[-41.4 -39.6 -70.4  29.2  -8.6  51.2   0.4  25.1  30.9  52.8  -6.3 -33.1
 -14.7  -8.0 -13.0  33.4 -17.4  12.6  93.4  21.5  47.7 -34.5  46.1  12.0
  66.9 -54.4] -> Q
[  5.4   3.4  -8.5  -2.6  -7.2 -15.8   4.7 -10.0  -5.7  -5.8   6.1   2.2
   6.5  -3.3  -4.9   3.9  -7.5  -9.7  -8.4  -3.7  -4.7  -4.1  47.4   9.6
  65.5 -55.8] -> N
[-27.9  -3.2  19.6  18.7  36.0 -10.1  46.1  33.5 -11.1  31.5 -43.8 -33.3
  25.3  -8.5  -9.3   1.4 -28.2 -27.6  -3.1  -8.6  -6.5   2.2  -8.3  15.2
 -14.5  31.9] -> G
[ 42.4  16.1 -58.4  -7.3  41.5  44.3 -13.7  12.7  14.1  82.0 -39.3  69.2
  22.5  12.2 -15.7   5.6   6.3 -22.5 -18.6 -28.2  56.5 -15.5  26.5 -13.9
  16.8 -37.4] -> U
[  5.4   3.4  -8.5  -2.6  -7.2 -15.8   4.7 -10.0  -5.7  -5.8   6.1   2.2
   6.5  -3.3  -5.0   3.9  -7.5  -9.7  -8.4  -3.7  -4.7  -4.1  47.4   9.6
 -13.2  10.5] -> H
[  5.4   3.4  -8.5  -2.6  -7.2 -15.8   4.7 -10.0  -5.7  -5.8   6.1   2.2
   6.5  -3.3  -5.0   3.9  -7.5  -9.7  -8.4  -3.7  -4.7  -4.1  -4.5  -1.6
  -8.8   6.9] -> W
[-41.4 -39.6 -70.4  29.2  -8.6  51.2  27.0  25.1  30.9  52.8  -6.3 -33.1
 -14.7  -8.0 -13.0  33.4 -17.4  12.6  93.4  21.5  -4.7  -4.1  -4.4  -1.6
  50.4 -54.4] -> R
[  8.1   6.3 -17.3  -7.4  -8.7 -15.7   3.7  -9.9  -1.9  -4.9  10.1   6.3
   8.0  -1.6  -5.3   2.3  -3.4 -17.2 -16.2   0.9  -4.6  -5.8  -6.0   5.0
 -13.3  10.5] -> K
asked: [  5.4   3.4  -8.5  -2.6  -7.2 -15.8   4.7 -10.0  -5.7  -5.8   6.1   2.2
   6.5  -3.3  -5.0   3.9  -7.5  -9.7  -8.4  -3.7  -4.7  -4.1  47.4   9.6
 -13.2  10.5]  H
rest: [ 31.5 -43.8 -33.3  25.3]  [ -8.5  -9.3   1.4 -28.2 -27.6  -3.1  -8.6  -6.5   2.2  -8.3  15.2 -14.5
  31.9]
rest: [-4.7 -4.1 -4.5 -1.6]  [-8.8  6.9]
rest: [51.2 27.0]  [ 25.1  30.9  52.8  -6.3 -33.1 -14.7  -8.0 -13.0  33.4 -17.4  12.6  93.4
  21.5  -4.7  -4.1  -4.4  -1.6  50.4 -54.4]
asked: [-41.4 -39.6 -70.4  29.2  -8.6  51.2  27.0  25.1  30.9  52.8  -6.3 -33.1
 -14.7  -8.0 -13.0  33.4 -17.4  12.6  93.4  21.5  -4.7  -4.1  -4.4  -1.6
  50.4 -54.4]  R
asked: [  5.4   3.4  -8.5  -2.6  -7.2 -15.8   4.7 -10.0  -5.7  -5.8   6.1   2.2
   6.5  -3.3  -5.0   3.9  -7.5  -9.7  -8.4  -3.7  -4.7  -4.1  -4.5  -1.6
  -8.8   6.9]  W

